Look-ups in named tables: a row name and a column name give one cell, copied from the table.

butusug:
fields: sulibut, selemi, zagi, seziz, gev, pidul, dolu, gine, vup
petud: [48.54, -2.96, 37.06, 4.35, 48.92, -28.31, -6.95, -67.49, 24.70]
pipa: [27.36, -14.00, 0.61, 17.18, 32.45, -12.31, -2.70, -21.40, 40.49]
tevezag: [78.90, 22.94, 64.25, -22.27, -15.58, 15.86, 25.81, -0.34, 10.18]
gim: [-21.96, -17.82, 10.73, 23.01, 13.63, 16.75, 62.39, -14.78, 16.64]
tagabo: [62.66, 71.62, 42.36, -8.35, -17.67, 42.49, 18.08, -4.01, 86.26]
zap: [-5.63, -36.51, 29.85, -21.54, 70.65, 22.28, -6.31, 0.30, 26.07]
pubone: [97.47, -20.93, 41.42, 39.07, -3.61, 34.42, -0.37, 13.37, 9.96]
puv: [57.07, 51.33, 56.93, 36.19, 39.25, -19.72, -26.56, -4.74, -7.97]
fuziv: [48.54, 34.82, 86.48, -27.92, 24.44, 21.40, 30.21, -64.91, 8.25]

gev of petud = 48.92
vup of zap = 26.07
seziz of petud = 4.35
pidul of fuziv = 21.40
sulibut of tevezag = 78.90
pidul of gim = 16.75
sulibut of gim = -21.96
zagi of pubone = 41.42
vup of fuziv = 8.25

nogabev:
        tup  sol  nivodi
lagori   95   75     112
sav     124  335     847
bim     589  451     184

lagori, nivodi: 112
lagori, sol: 75
sav, nivodi: 847
bim, nivodi: 184
sav, sol: 335
bim, sol: 451
sav, tup: 124
lagori, tup: 95
bim, tup: 589

kem:
	zenalu	mel	buli	refi	doter
bokazu	-14.3	-15.6	-21.9	-18.6	3.2
takimez	-24.8	-18.5	-29.9	18.8	-36.9
zul	-42.4	3.4	-5.7	-30.3	-29.2
gim	-41.9	-4.2	-19.5	6.2	-43.8
mazigi	-12.5	-19.1	-18.9	-9.7	-18.5
zek	61.5	-9.9	-44.8	-56.7	23.4
duvimo	-15.1	-9.9	-25.6	-30.9	21.9
taluvan	4.4	5.4	-6.5	-57.9	17.3
tov	42.9	5.6	-32.8	-21.7	-2.4
misu	32.8	11.0	-4.0	-22.2	-14.8
zise	12.9	-2.1	-17.6	-31.5	-0.2

What is the buli of zek in kem? -44.8
What is the buli of zul in kem? -5.7
What is the doter of gim in kem? -43.8
What is the mel of tov in kem? 5.6
What is the zenalu of misu in kem? 32.8
What is the doter of tov in kem? -2.4
What is the refi of bokazu in kem? -18.6
What is the buli of taluvan in kem? -6.5
What is the doter of bokazu in kem? 3.2
What is the doter of mazigi in kem? -18.5

felosom =
           gef   vipo  gumin   bime    zan    bub    nog
nivetu   5.004  2.895  4.504  5.702  7.851  6.540  5.476
furam    3.991  3.889  4.624  6.556  7.146  5.554  4.768
buke     3.837  3.970  3.384  4.497  7.197  5.877  5.870
tekaviv  4.208  4.025  8.835  7.139  8.623  4.197  6.256
kom      3.691  3.236  1.907  6.165  6.665  5.984  4.912
supo     4.242  3.302  5.479  5.362  8.263  6.118  5.838
gemu     6.089  2.979  1.871  6.175  6.422  5.862  6.268
getufa   3.991  4.132  7.984  4.998  6.718  6.558  5.405

What is the gumin of supo in felosom? 5.479
What is the nog of tekaviv in felosom? 6.256
What is the nog of furam in felosom? 4.768
What is the nog of supo in felosom? 5.838
What is the gumin of nivetu in felosom? 4.504
What is the bub of furam in felosom? 5.554
What is the vipo of furam in felosom? 3.889
What is the bub of gemu in felosom? 5.862
What is the bime of buke in felosom? 4.497
What is the zan of gemu in felosom? 6.422
What is the zan of tekaviv in felosom? 8.623
What is the gef of buke in felosom? 3.837
What is the nog of nivetu in felosom? 5.476
What is the nog of getufa in felosom? 5.405
What is the zan of kom in felosom? 6.665
What is the bub of getufa in felosom? 6.558
Which row has the largest gumin? tekaviv

Table sirepid
         zadof  fak  kolozi  sidobi  virub
dol        0.3  0.2     0.1     0.2    0.2
gado       0.0  0.0     0.1     0.1    0.1
sezasum    0.3  0.2     0.1     0.2    0.2
deg        0.2  0.5     0.2     0.0    0.1
getanu     0.8  0.2     0.1     0.2    0.1
zevuzo     0.2  0.1     0.1    -0.3    0.0
kotiber    0.2  0.1     0.1     0.2   -0.6
ziv        0.2  0.1     0.1     0.3    0.1
fur        0.0  0.0     0.1     0.2    0.1
zubeg      0.1  0.1     0.1     0.2    0.0

zubeg, fak => 0.1
kotiber, kolozi => 0.1
gado, kolozi => 0.1
zevuzo, zadof => 0.2
kotiber, virub => -0.6
zevuzo, virub => 0.0
deg, fak => 0.5
getanu, fak => 0.2
dol, zadof => 0.3
gado, fak => 0.0
dol, kolozi => 0.1
getanu, sidobi => 0.2
kotiber, zadof => 0.2
zevuzo, kolozi => 0.1
deg, virub => 0.1
ziv, zadof => 0.2
deg, zadof => 0.2

doru
cols = lil, saz, nuna, vok
teleril: [524, 634, 611, 993]
dez: [577, 514, 739, 700]
sunubo: [714, 229, 815, 797]

dez, vok => 700
sunubo, saz => 229
dez, saz => 514
teleril, lil => 524
dez, lil => 577
dez, nuna => 739

roripev:
,buvanuf,nanam
neso,2.906,4.136
fon,0.555,0.122
laz,8.166,-5.940

laz, buvanuf => 8.166
fon, nanam => 0.122
fon, buvanuf => 0.555
neso, nanam => 4.136
laz, nanam => -5.940
neso, buvanuf => 2.906

tubipok:
,nub,bag,nov,loveno,seb,naninuz,kat,zud,kob
suvu,-37.457,-4.027,-5.609,-11.695,-3.734,28.681,-42.534,28.471,60.583
nomesa,3.868,6.413,25.027,-6.977,-5.279,18.338,-0.890,21.974,-63.693
ribifiz,-66.804,-8.011,-8.688,-1.913,-11.860,-3.494,10.121,-23.353,-41.200

What is the kat of ribifiz in tubipok? 10.121
What is the kat of suvu in tubipok? -42.534
What is the nub of suvu in tubipok? -37.457
What is the kat of nomesa in tubipok? -0.890
What is the naninuz of ribifiz in tubipok? -3.494
What is the kob of suvu in tubipok? 60.583
What is the bag of suvu in tubipok? -4.027
What is the nov of nomesa in tubipok? 25.027
What is the zud of ribifiz in tubipok? -23.353
What is the nub of nomesa in tubipok? 3.868
What is the naninuz of suvu in tubipok? 28.681
What is the seb of nomesa in tubipok? -5.279
What is the nub of ribifiz in tubipok? -66.804
What is the nov of suvu in tubipok? -5.609
What is the kob of nomesa in tubipok? -63.693
What is the zud of suvu in tubipok? 28.471
What is the bag of nomesa in tubipok? 6.413
What is the zud of nomesa in tubipok? 21.974
Which row has the largest zud? suvu

